Below is a small trained network, with its code and all its weights. Each question gives an input and a class and asks what happens when units are switched off, that is, made to give their printed mean instead of their output.

import numpy as np


def w(rows, s, z=0):
    codes = np.array(rows[::2]) - 128.0
    scale = np.full(codes.shape[1], s)
    scale[-1] = z or s
    return codes * scale


def f(y):
    return y / 2 * (1 + np.tanh(0.7978845608 * (y + 0.044715 * y**3)))


def log_softmax(a):
    a = a - a.max(-1, keepdims=True)
    return a - np.log(np.exp(a).sum(-1, keepdims=True))


def net(x, mask):
    res = np.array(x, float).reshape(1, 5) / 4 @ E
    y = f(res @ A[0][:, :-1].T + A[0][:, -1])
    res = res + np.where(mask, y, B[0][:, -1]) @ B[0][:, :-1]
    return log_softmax(res[-1] @ U[:, :-1].T + U[:, -1])


A, B = {}, {}
E = w([
[80,251,161,138,178,118,87],'x0',
[21,121,142,73,75,127,150],'x1',
[179,211,59,116,43,89,144],'x2',
[85,122,57,217,99,178,98],'x3',
[124,110,197,194,96,31,105],'x4',
],0.011)
A[0] = w([
[142,151,110,100,131,105,153,67],'n0',
[152,147,152,176,53,46,140,145],'n1',
[196,58,136,143,86,122,155,61],'n2',
[112,67,189,168,143,74,77,123],'n3',
[173,55,133,124,85,144,154,83],'n4',
[212,131,125,163,168,128,119,125],'n5',
[130,6,110,124,113,142,172,107],'n6',
[58,111,137,99,63,134,170,92],'n7',
[133,99,186,68,202,107,156,97],'n8',
[204,147,175,183,151,179,142,134],'n9',
[105,220,167,135,196,117,38,125],'n10',
[172,192,72,152,53,121,170,26],'n11',
[49,102,148,92,104,102,157,171],'n12',
[107,94,72,161,117,138,84,129],'n13',
[104,68,168,143,200,182,92,18],'n14',
[121,144,88,48,202,200,182,149],'n15',
[112,120,167,153,122,54,93,141],'n16',
[85,160,107,95,56,100,161,109],'n17',
[101,197,139,142,173,137,82,57],'n18',
[165,159,115,83,79,90,126,82],'n19',
[237,174,74,152,120,98,105,116],'n20',
[141,151,49,91,156,172,158,251],'n21',
[183,109,114,160,180,109,120,77],'n22',
[90,110,109,200,141,168,114,119],'n23',
[162,133,160,91,155,109,166,134],'n24',
[194,164,158,47,103,86,136,116],'n25',
[170,83,101,138,134,121,143,60],'n26',
[108,155,66,201,82,169,81,130],'n27',
],0.012,0.0031)
B[0] = w([
[102,98,82,149,121,119,109,145],'n0',
[198,142,61,187,132,188,41,219],'n1',
[158,183,78,58,102,103,147,196],'n2',
[171,160,63,197,151,189,82,222],'n3',
[121,198,46,74,129,66,155,192],'n4',
[124,109,184,111,122,186,202,191],'n5',
[167,156,70,68,141,79,162,220],'n6',
[144,169,217,83,138,195,221,185],'n7',
[42,34,113,217,98,71,141,204],'n8',
[134,131,247,115,105,172,188,183],'n9',
[176,162,40,26,101,85,196,250],'n10',
[76,52,57,138,232,125,115,220],'n11',
[158,213,191,139,145,191,190,200],'n12',
[109,85,165,142,68,64,135,184],'n13',
[42,68,44,150,255,160,124,210],'n14',
[195,165,94,202,74,178,50,217],'n15',
[163,163,83,162,97,187,109,201],'n16',
[95,91,164,94,229,213,186,189],'n17',
[166,182,61,30,125,47,173,199],'n18',
[73,105,63,177,175,122,126,180],'n19',
[85,123,189,109,209,183,182,230],'n20',
[182,166,94,210,104,145,85,211],'n21',
[114,140,217,68,110,218,176,171],'n22',
[46,73,135,149,54,111,161,195],'n23',
[89,112,164,194,43,78,182,172],'n24',
[69,67,155,215,67,51,186,200],'n25',
[156,168,106,72,121,129,189,163],'n26',
[88,70,170,163,33,76,183,228],'n27',
],0.0078,0.013)
U = w([
[172,176,54,8,113,44,155,126],'0',
[60,68,84,158,254,151,133,134],'1',
[72,72,155,200,16,52,158,116],'2',
[136,155,218,84,157,242,185,119],'3',
[229,162,72,221,94,193,65,99],'4',
[153,132,115,151,133,128,109,246],'5',
[153,138,157,85,153,118,51,108],'6',
[111,109,169,92,129,98,97,109],'7',
],0.012,0.014)

Each question gives the input, the list of numbers given to net, and the class t.
The units are the neurons (one row each of A and B). Each row of codes is followed by its name. A weight is (code - 128) times the scale printed after its matrix; where a second scale follows, it is the last column's (A, B and U).
mask holds one flag per neuron, in row order. A switched-off neuron (its flag False) gives its mean, the last column of its row in B, instead of its output. The means were averaged over made-up inputs and are rounded, as every weight is.
A unit's drop is (log p(t) with every unit on - log p(t) with that unit switched off) / (log p(t) with every unit on - log p(t) with every unit switched off).
The circuit of an input: a set's keep is (log p(t) with only the set's units on - log p(t) with every unit switched off) / (log p(t) with every unit on - log p(t) with every unit switched off). Starting from the 12 units with the biggest drops (on a tie, the unit counted first), units are removed one at a time, each time the one whose removal leaves the highest keep (on an exact tie, the one counted first), for as long as the keep stays at least 0.8.
circuit, biggest first: the units of the circuit, biggest drop first
top k neurons: the k neurons with the biggest drops, biggest first
drop of u: that unit's drop, to one decimal
input [8,2,8,7,-5], class 0: top 4 neurons	n18; n10; n14; n8
input [2,5,1,-5,8], class 4: circuit, biggest first	n1
input [7,8,-3,4,1], class 3: top 2 neurons	n12; n7
input [1,-3,8,-8,3], class 1: circuit, biggest first	n20; n19
input [0,-3,8,-6,7], class 1: top 2 neurons	n20; n11
input [5,-7,-5,-6,7], class 3: top 2 neurons	n22; n9
input [5,7,8,-8,-1], class 1: circuit, biggest first	n17; n19
input [-6,-3,8,-2,-8], class 1: top 4 neurons	n11; n20; n19; n1
input [-6,7,2,-4,-5], class 3: top 2 neurons	n7; n17
input [-3,1,4,5,-5], class 2: top 2 neurons	n27; n1
input [3,7,-3,6,-8], class 4: top 2 neurons	n15; n21
input [1,-3,6,1,-7], class 4: top 4 neurons	n21; n15; n14; n8
input [-4,-4,3,-3,5], class 4: top 2 neurons	n1; n10
input [0,-6,8,4,1], class 1: circuit, biggest first	n11
input [6,7,1,-5,-1], class 3: top 4 neurons	n17; n12; n7; n6
input [5,-3,-2,4,-2], class 0: top 2 neurons	n10; n18
input [2,-6,7,-6,-7], class 1: top 3 neurons	n20; n11; n19
input [8,-4,-7,-3,-8], class 0: drop of n25	0.0
input [6,-7,0,7,-1], class 2: drop of n6	0.1
input [-5,-5,-5,-6,-8], class 4: circuit, biggest first	n15
input [0,-4,3,-4,6], class 4: drop of n1	1.4
